A new row, then its nearest point in the smallest flat space through zero that holds the last named rows above it.
banu (2 x 30):
[[ -3.8 -15.6   1.7  10.2   2.3  30.6   7.5   7.5 -19.3  -1.0   7.0  -1.2
  -24.5  -7.5 -15.3   2.8 -26.4   7.5  10.8  -0.8  -5.0  13.5  13.4  -2.7
   16.1 -37.1  37.6  -0.9   0.8  -2.4]
 [ -4.5 -17.9   3.3  12.3   2.1  34.1   8.3   8.8 -21.7   0.4   9.8  -2.2
  -26.8  -7.4 -15.5   3.5 -29.9   6.4  11.9  -0.8  -5.0  15.0  14.4  -3.7
   17.9 -42.7  42.3  -3.1   1.1  -2.8]]
New rows:
[ 14.2 -29.1 -20.9 -10.5 -27.3  -9.4  39.0 -18.0   4.4 -27.3 -16.7 -20.3
  16.1   4.5 -17.3 -26.0  -5.1 -18.2  -4.8  -0.6  15.1 -10.4 -21.2  -2.6
 -41.5  48.1 -36.8 -28.6 -19.3  -7.4] : [  2.8  10.9  -2.9  -7.9  -0.9 -20.0  -4.8  -5.5  12.8  -1.3  -7.2   1.9
  15.3   3.6   8.0  -2.3  17.9  -2.3  -6.9   0.4   2.5  -8.8  -8.0   2.7
 -10.4  26.0 -25.1   3.3  -0.8   1.7]
[-16.2   6.9  10.1  -7.3 -10.6 -62.4  10.8 -19.7  -0.4 -23.1 -36.2  13.7
  39.9 -11.7  12.3  18.3  18.5  31.5  -4.1 -10.2  17.8 -12.6  -5.3  -3.1
   8.8  18.2 -23.0   0.7  20.7  16.3] : [  4.1  13.9  -8.3 -12.1   0.7 -22.3  -5.2  -7.7  15.0  -6.9 -15.2   5.2
  15.3   0.6   3.3  -3.9  21.6   4.4  -7.2   0.1   0.8  -9.6  -7.1   5.4
 -11.5  33.8 -29.4  11.2  -1.6   2.4]
[  2.4  14.5 -26.0 -13.8  -9.5  -5.9  19.0 -26.1  36.3   7.4 -32.3 -15.6
   5.0  14.5 -21.0  -5.4  36.0  26.6  -3.5  -1.0  23.5 -17.0   1.7   6.3
  -3.8   1.3 -32.2  44.8   1.3  -5.3] : [  4.6  13.0 -15.6 -14.8   3.7 -14.9  -3.0  -8.3  11.4 -15.4 -24.4   9.6
   6.7  -6.4  -8.8  -5.3  17.9  16.9  -3.8  -0.6  -3.6  -6.1  -0.9   8.6
  -7.4  32.3 -22.5  22.4  -2.6   2.5]
Pubi:
[[-16.8  33.4 -18.8  -8.7  -9.1  13.8 -80.2  -4.1 -44.1 -20.5 -40.5  -1.7
   -4.8  11.9  25.5   3.9  28.1  14.8  32.2 -23.0   5.2   9.8 -18.4 -31.0
   19.4   2.3  -6.1 -28.5 -18.1  47.9]
 [ -7.7 -10.1 -24.0 -12.6 -25.3   2.4  -3.8  -8.4  24.7  -8.2  -3.7  -5.4
    6.9  13.7 -16.1 -12.7  23.3   8.5 -20.1  -9.1 -11.2  27.6  -1.3   0.2
   -6.3   0.5  11.4  11.8  -0.2  -3.1]
 [ -3.5   0.9   1.5  12.2 -13.0  -4.3   8.9 -15.8   2.5 -13.7 -17.7  -8.2
   16.9  20.1 -18.4 -12.6  16.5  10.4 -17.8   9.7  15.9  36.3  -4.7   4.5
  -12.7   7.8   6.1  -2.5   1.8  11.2]
 [ 13.3  27.7 -32.2   6.9  29.8   7.7 -41.7  -1.5   1.5  15.3  -2.2  15.7
   39.8  -3.2  26.5 -39.5  24.3  11.4 -23.8  36.2  19.6  42.6  -8.9 -11.9
    9.9 -42.6 -18.0  10.2  -4.2   3.9]
 [-18.9   1.2 -29.4 -17.0 -19.6   1.3 -34.7  -4.5   0.9  -6.7 -16.9 -18.5
   -7.4  -9.8  16.1  16.1  13.4  15.4  10.7 -33.3 -28.9  17.0 -23.0 -36.8
   15.3   8.0  -6.4 -15.0 -30.5  21.9]]
New rows:
[ 24.3   5.8  24.4  11.8  32.0  18.2   1.4  -2.5   4.0  -7.7  -1.7  11.6
  35.9  -8.7  22.5  -8.2 -13.3  15.5 -33.8   9.9  30.6  -2.6 -31.3  22.6
   1.2 -16.9 -14.2   5.9   9.4  10.1] : [ 13.1  12.9   8.8  19.4  27.0  -3.0   5.2  -0.8  -7.8  10.1   1.8   7.6
  20.3  -4.1   9.2 -14.2  -4.8   0.1  -9.7  31.1  23.1  11.9  -0.8   3.7
  -1.1 -15.3 -11.6   0.4   3.4  -0.7]
[ 10.8 -17.7  24.5 -29.7   0.0 -20.6  43.2   8.6  25.7   4.3   7.9 -43.4
  12.9 -19.8  -4.2   1.0  -0.2  -8.7  -4.7 -10.2  -7.7   6.0   0.2   1.3
  -3.6 -16.4  -9.2 -20.8  -1.0  -1.3] : [ -0.1 -16.7   4.8   4.8  -1.1 -11.5  35.3  -2.6  18.8   7.3   9.8 -13.1
   0.4 -13.8  -5.4  11.1 -14.8   0.8 -10.5  -0.8 -12.7   5.6  -5.3  -3.7
  -4.2   8.0  -3.4   1.2  -8.9 -10.4]
[  6.7  -3.9  20.9 -28.3   5.9 -13.3  12.2  11.3   7.3  -3.5  12.9   1.7
 -40.7   1.5 -25.7  11.0  -2.1 -16.9  18.5 -27.4 -11.9 -41.2  13.7   0.3
 -13.1  31.6   3.2   2.8  25.8 -16.1] : [ -3.4 -15.4  15.6 -13.4 -13.7   2.7  15.2   9.6   0.2  -4.6  12.1   3.5
 -29.5   2.5 -13.4  17.9 -14.1 -14.6  18.1 -21.4 -13.1 -43.8  16.1  16.1
  -3.4  15.7  14.4   3.8  13.1 -12.9]
mup:
[[-12.3 -22.5  43.9  26.6  -7.5  13.2  -4.6  -2.4 -20.2  26.4 -32.7 -10.2
    0.4  27.1 -35.1  -4.1  25.2  -1.2   0.2 -17.2   3.1 -19.1  -0.9  -2.0
  -26.4  17.9   4.8 -11.9 -30.2  36.8]
 [-20.3   6.2   9.4  -7.0 -12.3 -20.9  -2.2  22.2   1.6 -11.9  15.3  10.9
    3.8  28.9   4.8  11.1  12.5  -6.0 -22.7  -7.0  26.2   5.2   0.6   4.6
   -8.8  10.9   7.2  17.4   7.8  -4.4]
 [ 23.1  39.2 -25.6  22.0  34.8   9.6 -31.3 -53.3  37.9   5.0 -34.5  10.8
  -29.8  -9.9 -15.7  10.4 -26.2 -14.0  -3.8  21.4 -34.5  23.1 -35.1  -9.8
  -15.4   2.5 -20.2 -25.3   9.0 -20.7]]
New rows:
[-34.4 -20.2  21.9 -19.1 -31.2  -7.4  34.5  23.5 -17.5 -14.6   9.6 -39.3
  -4.1 -36.0 -13.6 -11.0  17.0 -18.6 -27.1  -9.5 -39.0 -16.9  11.0  -5.2
  15.1  22.2  -1.4  14.5  -1.2  34.8] : [ -6.4 -23.2  14.4  -5.4 -13.8   3.2  15.1  18.6 -20.9   4.2   8.2  -9.6
  13.2  -0.9   2.1  -8.8  11.7   8.4   8.7 -10.1   9.0 -14.8  16.5   3.1
   7.0  -2.4   8.1   5.5 -10.1  15.4]
[ -0.8 -13.6  25.7  12.1 -14.1 -11.0  -4.5  31.2  -8.0   4.5   3.5 -22.9
  17.5  26.6 -11.8  25.9  20.2   0.7 -17.7  -2.7  33.4 -10.2   0.0  17.6
 -31.9  26.0   5.8   4.8  -2.6  24.0] : [-22.2 -10.0  29.6   5.4 -15.5  -9.3  -0.6  19.6 -12.1   3.6  -1.3   1.8
   5.8  33.8 -11.6   4.8  23.1  -3.4 -15.4 -15.0  23.1  -7.6   3.4   3.2
 -17.0  15.8   9.3   9.0  -9.6  16.2]
[ -0.8   4.7 -46.2 -31.2  -9.2   5.3  45.2  24.2 -14.4 -26.5  17.0  15.4
 -11.2  -5.8  22.6 -20.6 -42.3 -19.2  -8.2  33.5   6.6  32.6   9.6  -1.1
   8.5   8.6 -12.6  16.8  -3.2  15.5] : [  3.7   5.1 -21.6 -20.1  -2.0  -8.8   9.3  11.3   4.3 -16.3  25.9   3.3
   5.7 -15.7  24.1  -0.3 -10.4   3.9   1.8   6.3   3.9   6.5   7.7   3.0
  19.5 -11.8   0.9  11.5  15.9 -17.6]
kuz:
[[-23.9  53.3 -32.4 -15.8   1.5  -5.2  -4.9  19.4   6.0  -9.9   9.4  23.6
   11.6  23.4  -0.8  -3.7  19.0 -10.7  33.0 -17.4   6.9 -15.5  19.8 -27.2
  -18.1  18.0   1.0  -9.9  -5.8  -6.2]
 [-21.9  18.9 -17.3 -15.5  -6.0  -3.7 -23.2   7.8   0.4  -0.2   9.7  -5.2
    5.3  -4.9 -17.0  -5.0   1.0 -13.4  25.9 -13.1  23.1 -16.3   1.5  -5.0
  -14.6  22.9  -3.0   3.6  -9.4  -6.4]
 [ -9.9  57.1 -21.9 -29.9 -16.8 -17.9 -17.1  27.3   6.1  -9.6   8.0   7.4
    3.1  14.9 -22.9   4.7  19.9 -36.9  24.8 -33.8  23.3 -18.8   5.5 -16.6
  -15.5  19.0  -1.7  -2.6 -10.2 -19.9]
 [-18.2  57.0 -23.3  -6.8   9.6 -38.1  15.0  -7.9  29.3 -25.5  10.0  38.2
   25.6  24.4  12.6  -4.9  17.6 -17.9  28.9 -10.3   0.3   0.6   4.8 -36.4
   16.2   3.4  -2.0  -4.3   3.8  -8.9]]
New rows:
[-33.7  -1.9 -19.0   3.1   3.4 -28.1 -10.6 -34.2  15.7 -10.4   1.7   4.8
   1.7 -25.2  -5.1 -27.9  -7.1  -0.4  27.4  12.6  -0.1 -13.8  -2.1  -9.1
  -3.6   1.2  -4.0  19.6 -12.6 -11.4] : [-29.1  -0.4 -11.3   1.5   9.7 -16.8 -11.2 -24.6  14.0  -6.1  12.0   1.1
  18.9 -14.3  -0.2 -13.6 -11.2  -0.2  26.9   6.8  16.2  -3.5  -8.6  -7.5
   9.4  15.8  -5.6  10.0  -1.6   2.0]
[ 24.3  -2.6  11.3  16.2 -25.5  -5.6   2.5   6.8  -5.2   6.1   0.5  15.5
 -32.4  32.1  -1.0  12.9  -5.0 -22.2 -12.8 -10.5  -4.5  13.9 -11.0  29.8
  19.3 -43.0   4.5 -21.1  10.7  -6.3] : [ 34.1   1.2  19.3  -1.3 -11.1  -5.4  15.3  10.3  -1.2  -1.7 -11.1  -0.6
 -13.2   9.0  -1.1  14.4   8.6 -12.1 -29.8  -7.6 -11.8  10.3  -5.5   6.9
  10.0 -21.2   2.4  -3.0   4.7  -7.6]
[-25.0  11.9  14.8  -7.5 -13.3   7.2  31.0  22.6 -19.7  24.3 -10.0 -16.8
   3.1  10.3  16.0  -4.1  -9.9  15.8 -15.4 -22.3 -14.8  23.7  16.2  -0.1
   4.7  14.8   6.5  12.4   3.6  -9.6] : [ 6.5  0.6  0.1  1.1 -0.5 11.7  4.6 10.5 -7.1  3.3 -3.9  2.3 -6.1  7.6
  3.4  3.2  4.6  5.8 -6.8 -0.3 -8.5  0.0  8.1  0.6 -7.7 -4.1  2.9 -6.0
  0.4  2.2]
